Where the symbols take the units:
at | § @ +
qb | qh zr pg
gj | rp gb rm
lp | hp gl dd
hq | qp cl rt
hm | cn qm ld
rf | pg zq bq
bq | rf jz hp
pg | qb hn rf
hp | bq cz lp
hn | zq pg zr
cn | gn bz hm
jz | cz bq zq
cz | gl hp jz
gb | ng gj gn
dd | lp rt cl
gl | rt lp cz
qn | fz lf ft
ld | hm fr nz
gn | gb rp cn
qh | rm gm qb
ft | qn mn dg
bz | qm cn rp
nz | ld dg mn
fz | pj hf qn
gm | zr qh ng
pj | cl qp fz
rt | hq dd gl
fr | dg ld qm
qm | fr hm bz
qp | hf pj hq
dg | ft nz fr
rp | bz gn gj
zq | jz rf hn
ng | gm rm gb
zr | hn qb gm
mn | nz ft lf
hf | lf fz qp
rm | gj ng qh
cl | dd hq pj
lf | mn qn hf

The rows follow the links: the fewer symbols apart two units are, the more alike their rows tend to be.

Each row is also shifted at random along 4 hidden directions that mean nothing.

Some units, each with a row of numbers:
rp [-107  334   37   28  146  277 -103  488 -857 -206  148  269  298  196   36 -368 -205   18  510 -393 -518 -313   59 -311  384  393  270  -41  273  -68  273 -449   47 -248   53 -109 -670 -120 -615 -245 -153   35 -579]
pj [ 225  199  480  212  231  116  273 -505  550  130  274 -152  303 -278  553 -191  356  357  188  519  657 -256  718   64 -403 -366 -308  -96  307 -148 -373 -181  815  144  256 -281 -200 -591  216  253 -107  587   27]
rm [ 484  -76  300  253  -55  -52  231  744 -812   91  118 -213  241 -159 -424  385   34  284  585  -54 -528 -380 -147 -250  799  415  -11  111  164  593   22  -23 -319 -323  -93  176 -513  -41 -162 -735   20 -424  -56]
cz [-614  311 -491  -59  101  268   94  254 -506  -72   39  678  -98   53 -268 -614   95   25  -62 -237 -334   51 -212  325  -30  358  392  344  184  -25  565  199 -212  910  207 -553 -364 -863 -630 -145 -353 -161 -444]
qp [-250  229 -375 -397  137 -537  125 -360  711  -27  127 -450 -422 -330  155 -428  600  427 -129  193  797  469 -157  299 -107  361   38   27 -554   98 -108  -19   58  252  110   73 -182  381   21 -364    4   68 -185]
ft [-380  219 -575 -586  157 -551 -128 -450  771 -220   90 -528 -517 -263   67 -355  543  324  -56   79  858  658 -333  405  -99  261  116  -20 -629   15 -114   62 -113  245   -1  155  -48  835  -10 -332  -39   76 -276]
mn [ 308  478  250  220  108  346  422 -387  394   26  227 -293  464 -580  161 -222  556  405  248  306  545 -272  474  373 -406 -274 -226 -393   46  342 -469  391  549  399   69 -430 -245 -568  226  130  217  425    0]
bz [ -411   347  -268  -220   -23   602  -179   545  -416  -453   491    37   -97  -424  -541  -123   138   -62   354  -581  -317   -90  -423 -1249   199   323    49   175   368   376   691   441  -545  -284   -53  -517  -466  -639  -588  -469  -527  -477  -440]
gn [ 145 -537 -148   10 -269   63 -164   58  257  218 -407  144 -309  205 -382  538 -455 -507 -492  -67 -358   27 -207    8 -280 -352 -198  153    4   25 -135  388 -207    5 -267  188  590 -142  504  497  255 -311  622]
gj [ 203  178  272  327  -35  270  291  670 -865  194  284  350  289   -1 -153 -112  -38  244  472   30 -412 -432  241 -419  565  383  -25  351  518  214  434 -167  -36   30   91 -221 -647 -840 -440 -536 -437 -266 -221]
pg [ 253 -649   91  338 -299 -425  322  369 -325  608 -598  375 -393  475 -127  426 -480 -266 -274  249 -282  -48  201  564  258  106 -221  304   13   -8    6 -204   53  263  -28  507  215 -481  397  143  220 -306  462]
bq [ -14 -425  -98   57 -214   90 -172  -16  165  155 -465  334 -134  305 -241  487 -495 -528 -644  -99 -387  118 -308  213 -288 -484  -78  164  -90 -133   -2  342 -245   96 -293  189  722  149  438  624  230 -176  449]
ng [ 397 -785  248  165 -205 -449  -21  362 -227  440 -428  -45 -357  567    9  528 -608 -417  -21  130 -312   46  172 -260  324   -6 -350   83  205 -170  -62 -644   79 -625   36  750  331  152  434  -54  133 -186  358]
hp [-109 -258  101   94 -163  404 -287 -121  317  -53 -112  258  166   55 -262  463 -279 -417 -700 -152 -411   -6 -176 -135 -455 -725  -60   66  116 -198   12  515 -248  -19 -297 -125  794   36  380  703  111  -87  554]
zq [ 139  124  181  314   82  237  196  617 -906  -37  201  360  429  -53 -372  -58  -66  157  436  -56 -553 -322   -4  -74  526  289  224  221  395  304  493  122 -319  247  -30 -264 -563 -575 -498 -508 -331 -204 -241]
fz [ 104  235  220  -48   95 -235   97 -511  732  -73  195 -586   71 -501  236 -119  591  412  163  370  872  133  212  235 -252  -20 -182 -214 -176  245 -381  117  372   83   91  -46 -207   27  141  -98   73  352   -9]
ld [ 130  177  240  181   56  585 -151 -439  231 -192    1   -7  587  -43  211   42 -111 -194  -77  -69   63 -314  334   72 -592 -646   15 -403  111 -163 -429  212  423  -43 -197 -359  312   -2  199  722  300  429  239]

Where do the symbols, taken in turn from left to right, take each start?
Answer with the unit's name.
[-502  218 -678 -450  108 -158   11 -293  436  -95 -132 -186 -795 -112   57 -614  236  -61   12 -177  476  339    1  -74 -360  437 -131   72 -206   99  209 -140  146  286  283  -37 -338 -425 -184 -176 -158  -71 -377]
+ § => dg
[ 328  -52  405  322  -70 -231   30  568 -850    7  247   38  482  196  -78  240 -179   74  402  112 -490 -143   16  -64  767  255  225  140  171   81  121 -383 -318 -233  -87  173 -253  403 -219 -422  -69  -58  -92]
§ § => jz
[ -57  191   67 -205   64 -123  371 -426  765  250  427 -426 -277 -557  356 -207  859  638 -205  458  959  206  116 -277 -177  111 -275  244   39  -58  116  141  333   87  216 -186 -133 -546   36 -390 -339  -35   87]
§ § => mn
[ 196 -717   93  196 -395 -133  134  107   85  649 -430   83 -468  188 -359  544 -376 -359 -497  120 -244  118   47  -82  -74 -270 -397  479  281   -3  135   89 -266  164 -173  199  453 -833  533  111 -107 -460  733]
+ @ + => gj
[ -54 -282 -153  -34 -134  355 -233 -182  132  -76 -444  102  -64  288  -32  347 -601 -617 -301 -348 -371 -139  109   33 -429 -589  -99 -281  -25  -74 -287  207   36 -135 -207   63  528   33  456  743  412  -19  371]
+ @ § => fr
[-373  331   39  -52   89  280 -133  394 -671 -179  461  371  271   47 -206 -257  181  130  -25 -205 -555   41 -293 -308  428  201  474  400  218 -276  677   26 -634  110  -93 -314  -94  -39 -589 -306 -571 -239 -279]
+ + => hn
[-522  180 -438 -357  112 -322  277 -251  598  203  113   28 -804 -336  110 -509  505  230 -277  104  651  464  -95  -90 -263  490 -143  462 -255  -15  440  166  -50  466  311 -180 -213 -632 -122 -347 -427 -296 -219]
§ § => hf
[ 490 -394  141  307 -256 -735  308  313 -562  503 -475  101  -75  226 -410  401 -113   81 -218  424 -255  309 -273 1216  598  306  191  254 -449   39 -235  -38 -382  654 -269  355  263  501  276 -335  187 -330  348]
§ § @ => ng
[ 298  373  137   25  106  -55  208 -405  523 -245  165 -698  172 -592  243 -159  553  514  443  139  774 -246  169  307 -217  -13 -157 -562 -251  606 -607  133  577  -41  116   -1 -393  225  134  -82  317  421 -254]
+ @ => fz
[ 339  139  396  141   31  423 -144 -401  544 -317  437 -362  661 -660 -112  307  518  363   27  155  368 -146   11  -38 -244 -613   43 -264  -39  273 -476  728   64  -41 -124 -402  224  234  286  203    6  287  214]
@ § => qp
[-170  -42  156 -325   99 -354  -27 -545  787   72  403 -438 -332 -169  704 -200  370  206   14  232  875  252  388 -769 -275   -7 -503    4  115 -373   57 -565  602 -680  463  257  -52 -133   29  -96 -317  193  -96]
@ @ § => fz
[-642  267 -591 -415  224    2 -352  226 -102 -479  -42  264 -438  125  171 -639 -279 -136  243 -639 -228   61 -452 -426  -22  456  206  -46 -109   70  304 -172 -132 -331  198   55 -441  167 -527  -20   37 -127 -668]
@ § + => lp
[ 532 -574  461  223 -177 -514  105  331 -377  500  -77  -91   40  403   -8  565 -163  -56 -157  488 -303  130   32   10  678  128  -97  372  140 -252   91 -400 -317 -180  -65  489  362  273  228 -349 -225 -283  509]
@ § + => qh
[ 124  274  436  215   96  670   95 -558  414  150  404  -41  597 -324  265   19  538  218 -241  366  341  -93  417   63 -543 -590  -62 -102  270 -403 -125  232  372  392   27 -568  360 -525  138  421 -183  436  412]
@ + + => qm
[-668  295 -720 -471  110 -187  120 -160  159   97  -77  404 -739   68  195 -751  244   69 -273 -114  385  477 -200  224 -285  520  157  428 -235 -273  402 -100  -30  759  220 -213 -198 -398 -449  -67 -208 -187 -461]
+ § => rt
[-694  280 -785 -468  194  -22 -101  -54  199 -204  -90  119 -671  -60 -127 -626   67 -115  150 -430  206  202 -213 -124 -309  433   98    9  -37  204  322   38  -96  326  227 -204 -419 -625 -358 -118  -75 -141 -498]
+ § => fr
[ 542 -338  489  273 -125 -313   75  565 -720  200  105  -41  232  177 -166  426 -222   51  290  148 -363 -150   11  -89  829  272  -17  147  270   66   -7 -389 -235 -397  -46  475  -87  382    9 -570 -104 -248  111]
§ + @ => qb
[ 252 -596 -231    8 -308 -231  -80  296   12   96 -600   65 -301  174 -498  657 -540 -454 -237 -331 -451  -44 -531  127  114 -140  -87  -31 -276  419 -231  333 -387 -209 -303  548  382  469  443  207  494 -421  431]
+ @ § => cz
